m = [[3.6, 1.7, 6.5, 4.5, 2.4, -0.2, 0.8, 0.7, 3.8, 2.9, -3.2, 4.1, 13.2, 9.3], [-0.9, -2.2, 7.2, -0.9, 11.9, 2.5, 7.2, 4.8, -5.6, 10.8, -6.6, -2.1, 10.5, 7.1], [-2.6, -4.4, 9.1, -2.5, 15.7, 2.4, 9.0, 5.5, -9.1, 14.1, -10.5, -4.1, 13.7, 8.7], [-3.9, -6.0, 10.5, -3.8, 18.7, 2.5, 10.5, 6.3, -11.9, 16.7, -13.3, -5.7, 16.0, 9.9], [-2.2, -3.8, 8.6, -2.1, 14.7, 2.4, 8.5, 5.4, -8.2, 13.2, -9.4, -3.6, 12.8, 8.2], [-4.5, -7.0, 3.6, -8.4, 24.1, 8.9, 17.0, 16.3, -17.5, 23.1, -1.9, -11.0, -6.3, -4.7], [0.1, -1.3, 11.6, 4.0, 4.2, -2.8, -0.7, -4.6, 2.4, 2.9, -9.4, 4.2, 22.3, 13.9], [-3.9, -5.8, 10.6, -3.8, 18.6, 2.4, 10.4, 6.1, -11.8, 16.6, -13.4, -5.6, 16.3, 10.2], [0.6, -0.2, 5.2, 0.6, 7.9, 2.5, 5.2, 3.8, -2.0, 7.2, -2.7, -0.1, 7.1, 5.2], [-2.4, -5.9, 1.0, -6.1, 19.9, 9.5, 11.3, 17.6, -14.8, 23.5, 0.8, -10.1, -5.5, -4.5], [-9.3, -13.0, 16.9, -9.1, 31.7, 2.2, 16.7, 9.1, -23.8, 28.2, -26.5, -12.6, 27.2, 16.1], [3.4, 1.1, 1.2, 2.8, -0.9, -0.1, -0.5, 2.2, 3.1, 0.6, 1.8, 2.2, 1.9, 1.3], [1.2, 0.5, 9.0, 3.7, 3.5, -1.8, 1.2, -2.8, 2.9, 1.0, -7.6, 3.9, 16.7, 11.3]]
What is the smallest entry? -26.5
What is the entry just right of 10.4? 6.1
The entry just left of -13.3 is 16.7
The entry just left of the largest entry: -9.1
What is the entry just left of 23.5? -14.8
What is the entry just right of 19.9? 9.5
The largest entry -> 31.7
What is the entry just right of -5.9? 1.0
The entry just left of -7.6 -> 1.0
What is the entry just left of -10.1? 0.8
What is the entry just left of 0.5? 1.2

Questions about the table below.
1) Give the last entry, reading row by row.
2) Give the entry directly below 15.
3) Give the fourth entry in reading order.
4) Give the top-right entry.
5) Give the fourth-last entry, reading row by row.
6) Give the largest entry in the first row.
7) Give the smallest entry in the last column.
8) Give the entry just right of 13.
[[ 2  9 26 54 65 48 23  8  1  0  1  0 -1 -1 -1  0]
 [52 27  8  1  0  2  0  0  0  0  0  2  7 23 50 64]
 [25  8  1  0  0  0  0 -1  0 -1  1  7 25 51 66 51]
 [56 64 46 20  5  1  0  0  1  1 -1  2  0  1  9 29]
 [ 8  2  1  0 -1  2  0  1 -1  2  8 22 50 66 53 27]
 [ 0  0  0  1  7 25 52 65 49 24  6 -1 -1  0  0  1]
 [ 0  0  0  0  1  0  1  3 12 33 57 63 41 17  4  0]
 [28  9  2  1  0  1 -1 -1  0  0  0  5 22 47 65 54]
 [ 0  0  2  6 19 47 66 56 30  9  2  0  0 -1  1  0]
 [60 37 13  4  1  0 -1  0 -1  1  0  1  3 15 39 63]
 [ 0 -1 -1  0  0  2 10 31 57 64 44 19  6  0  0 -1]
 [17 43 64 58 32 11  2  0 -1  0  0  0 -1  0  0  4]
 [ 0  0 -1  0  0  0 -1  0  7 25 51 65 51 26  8  2]
 [-1  0  0  0  1  0  1 12 35 59 64 39 16  3  1  0]
 [29 55 64 46 20  5  2  0  0 -1  0  0  0  0  2 10]]
1) 10
2) 0
3) 54
4) 0
5) 0
6) 65
7) -1
8) 4

A =
[[197 208 207 207 207 205]
 [160  95  49  13  61  75]
 [204 210 213 213 212 226]]
Rows and columns are numbered from 1.
The top-left entry -> 197
The entry directly above 226 -> 75
Read off the entry in the top-right corner.
Answer: 205
Read off the entry in the bottom-right corner.
Answer: 226
The entry just left of the smallest entry -> 49
Read off the entry at row 3, column 1.
Answer: 204
The entry just left of 49 is 95
